Below is a small trained network, with its code and all its weights. Each question gives an input and a class and asks what happens when units are switched off, that is, made to give their printed mean instead of their output.

import numpy as np


def w(rows, s, z=0):
    codes = np.array(rows[::2]) - 128.0
    scale = np.full(codes.shape[1], s)
    scale[-1] = z or s
    return codes * scale


def f(y):
    return np.maximum(y, 0)


def log_softmax(a):
    a = a - a.max(-1, keepdims=True)
    return a - np.log(np.exp(a).sum(-1, keepdims=True))


def net(x, mask):
    res = np.array(x, float).reshape(1, 4) / 4 @ E
    y = f(res @ A[0][:, :-1].T + A[0][:, -1])
    res = res + np.where(mask, y, B[0][:, -1]) @ B[0][:, :-1]
    return log_softmax(res[-1] @ U[:, :-1].T + U[:, -1])


A, B = {}, {}
E = w([
[199,254,103,247],'x0',
[128,128,127,124],'x1',
[68,11,38,196],'x2',
[126,125,128,129],'x3',
],0.008)
A[0] = w([
[92,82,149,87,61],'neuron 0',
[105,113,94,1,60],'neuron 1',
[173,181,119,146,101],'neuron 2',
[78,91,98,132,122],'neuron 3',
[128,66,173,115,68],'neuron 4',
[180,164,206,43,99],'neuron 5',
[122,196,149,87,52],'neuron 6',
[65,75,156,70,254],'neuron 7',
[145,120,138,74,133],'neuron 8',
],0.013,0.0058)
B[0] = w([
[160,140,77,194,179],'neuron 0',
[238,138,45,139,196],'neuron 1',
[178,167,109,143,190],'neuron 2',
[46,49,220,202,180],'neuron 3',
[156,115,79,147,165],'neuron 4',
[1,8,96,153,218],'neuron 5',
[124,35,80,187,172],'neuron 6',
[196,178,153,98,249],'neuron 7',
[179,145,156,88,164],'neuron 8',
],0.0084,0.012)
U = w([
[186,215,70,134,51],'0',
[10,92,122,139,42],'1',
[111,190,183,106,255],'2',
],0.012,0.0089)

Each question gives the input, the list of numbers given to net, and the class t.
The units are the neurons (one row each of A and B). Each row of codes is followed by its name. A weight is (code - 128) times the scale printed after its matrix; where a second scale follows, it is the last column's (A, B and U).
mask holds one flag per neuron, in row order. A switched-off neuron (its flag False) gives its mean, the last column of its row in B, instead of its output. The means were averaged over made-up inputs and are rounded, as every weight is.
A unit's drop is (log p(t) with every unit on - log p(t) with that unit switched off) / (log p(t) with every unit on - log p(t) with every unit switched off).
The circuit of an input: a set's keep is (log p(t) with only the set's units on - log p(t) with every unit switched off) / (log p(t) with every unit on - log p(t) with every unit switched off). Starting from all 9 units, units are removed one at a time, each time the one whose removal leaves the highest keep (on an exact tie, the one counted first), for as long as the keep stays at least 0.8.
circuit, biggest first: the units of the circuit, biggest drop first
unit that matters most: the unit with the biggest drop
top k neurons: the k neurons with the biggest drops, biggest first
drop of u: that unit's drop, to one decimal
input [-4,-8,1,-2], class 0: top 2 neurons	neuron 5; neuron 1
input [1,3,-7,3], class 1: unit that matters most	neuron 5
input [4,7,3,-5], class 2: circuit, biggest first	neuron 1; neuron 6
input [-5,-8,5,1], class 0: top 3 neurons	neuron 5; neuron 7; neuron 1
input [0,-6,-5,4], class 1: top 2 neurons	neuron 5; neuron 7
input [-3,6,2,8], class 2: top 2 neurons	neuron 5; neuron 3
input [-7,-8,5,-1], class 0: top 4 neurons	neuron 7; neuron 1; neuron 5; neuron 0
input [-6,1,-5,6], class 0: top 2 neurons	neuron 1; neuron 7
input [-1,-5,2,-7], class 2: top 3 neurons	neuron 5; neuron 6; neuron 1
input [-8,3,5,-2], class 0: top 2 neurons	neuron 1; neuron 7
input [-3,-1,6,7], class 2: top 2 neurons	neuron 5; neuron 7
input [4,1,-5,4], class 1: top 4 neurons	neuron 5; neuron 7; neuron 1; neuron 6
input [3,-2,-5,-1], class 1: top 2 neurons	neuron 5; neuron 7
input [-4,0,4,-7], class 2: circuit, biggest first	neuron 5
input [6,-2,7,-4], class 1: top 4 neurons	neuron 7; neuron 1; neuron 8; neuron 0
input [-5,-4,-6,1], class 1: drop of neuron 2	0.2
input [-8,-1,2,-5], class 0: drop of neuron 1	0.2
input [-8,3,-6,-8], class 0: drop of neuron 1	1.0
